Below are the code and all the weights of a small trained network. Each question names an input and a class and asks about switching units off, where a switched-off unit gives its printed mean instead of its output.

import numpy as np


def w(rows, s, z=0):
    codes = np.array(rows[::2]) - 128.0
    scale = np.full(codes.shape[1], s)
    scale[-1] = z or s
    return codes * scale


def norm(h):
    return h / np.sqrt((h * h).mean(-1, keepdims=True) + 1e-5)


def f(y):
    return y / 2 * (1 + np.tanh(0.7978845608 * (y + 0.044715 * y**3)))


def log_softmax(a):
    a = a - a.max(-1, keepdims=True)
    return a - np.log(np.exp(a).sum(-1, keepdims=True))


def net(x, mask):
    res = np.array(x, float).reshape(1, 4) / 4 @ E
    u = 0
    for l in range(3):
        y = f(norm(res) @ A[l][:, :-1].T + A[l][:, -1])
        res = res + np.where(mask[u : u + 3], y, B[l][:, -1]) @ B[l][:, :-1]
        u += 3
    return log_softmax(norm(res)[-1] @ U[:, :-1].T + U[:, -1])


A, B = {}, {}
E = w([
[72,175,40,44,20],'x0',
[253,25,173,44,134],'x1',
[83,181,226,210,36],'x2',
[35,182,117,49,218],'x3',
],0.0048)
A[0] = w([
[52,250,156,144,90,138],'0.n1',
[138,140,22,159,158,88],'0.n2',
[140,108,138,199,214,255],'0.n3',
],0.011,0.0023)
B[0] = w([
[158,215,151,244,182,253],'0.n1',
[32,158,55,63,79,177],'0.n2',
[166,91,121,100,96,222],'0.n3',
],0.011,0.0067)
A[1] = w([
[147,253,75,59,226,214],'1.n1',
[98,223,80,33,102,255],'1.n2',
[111,91,231,34,67,162],'1.n3',
],0.0058,0.0018)
B[1] = w([
[87,74,135,138,42,254],'1.n1',
[171,204,112,62,6,253],'1.n2',
[164,135,117,170,148,179],'1.n3',
],0.012,0.0032)
A[2] = w([
[91,115,2,69,48,224],'2.n1',
[216,200,49,169,87,252],'2.n2',
[178,153,33,192,51,216],'2.n3',
],0.0081,0.0017)
B[2] = w([
[97,116,144,69,68,255],'2.n1',
[23,95,129,101,139,240],'2.n2',
[142,133,115,6,171,236],'2.n3',
],0.013,0.0068)
U = w([
[55,211,149,218,169,29],'0',
[197,16,153,131,207,249],'1',
[50,115,65,6,72,197],'2',
],0.012,0.002)

Each question gives the input, the list of numbers given to net, and the class t.
The units are the neurons (one row each of A and B). Each row of codes is followed by its name. A weight is (code - 128) times the scale printed after its matrix; where a second scale follows, it is the last column's (A, B and U).
mask holds one flag per neuron, layer by layer. A switched-off neuron (its flag False) gives its mean, the last column of its row in B, instead of its output. The means were averaged over made-up inputs and are rounded, as every weight is.
A unit's drop is (log p(t) with every unit on - log p(t) with that unit switched off) / (log p(t) with every unit on - log p(t) with every unit switched off).
The circuit of an input: a set's keep is (log p(t) with only the set's units on - log p(t) with every unit switched off) / (log p(t) with every unit on - log p(t) with every unit switched off). Starting from all 9 units, units are removed one at a time, each time the one whose removal leaves the highest keep (on an exact tie, the one counted first), for as long as the keep stays at least 0.8.
circuit, biggest first: the units of the circuit, biggest drop first
k most important neurons: the k neurons with the biggest drops, biggest first
drop of u: that unit's drop, to one decimal
input [1,-8,-2,5], class 0: circuit, biggest first -> [0.n1]
input [-1,1,-1,-6], class 1: 2 most important neurons -> [1.n2, 0.n2]
input [-7,-8,-1,-1], class 1: 3 most important neurons -> [0.n3, 1.n2, 2.n1]
input [-2,7,-5,8], class 1: circuit, biggest first -> [0.n2, 2.n1]
input [-8,-3,3,5], class 1: 4 most important neurons -> [0.n3, 1.n2, 0.n2, 2.n2]
input [1,8,-2,-7], class 1: 3 most important neurons -> [1.n2, 0.n2, 2.n1]
input [0,4,0,3], class 1: 2 most important neurons -> [0.n2, 1.n2]
input [-2,-6,-2,6], class 0: 2 most important neurons -> [0.n1, 2.n1]
input [0,5,0,2], class 1: 2 most important neurons -> [0.n2, 1.n2]
input [3,-8,1,-8], class 0: drop of 2.n1 -> 0.1
input [2,-2,1,0], class 0: drop of 0.n1 -> 1.0
input [-2,-8,0,3], class 0: drop of 0.n1 -> 2.2
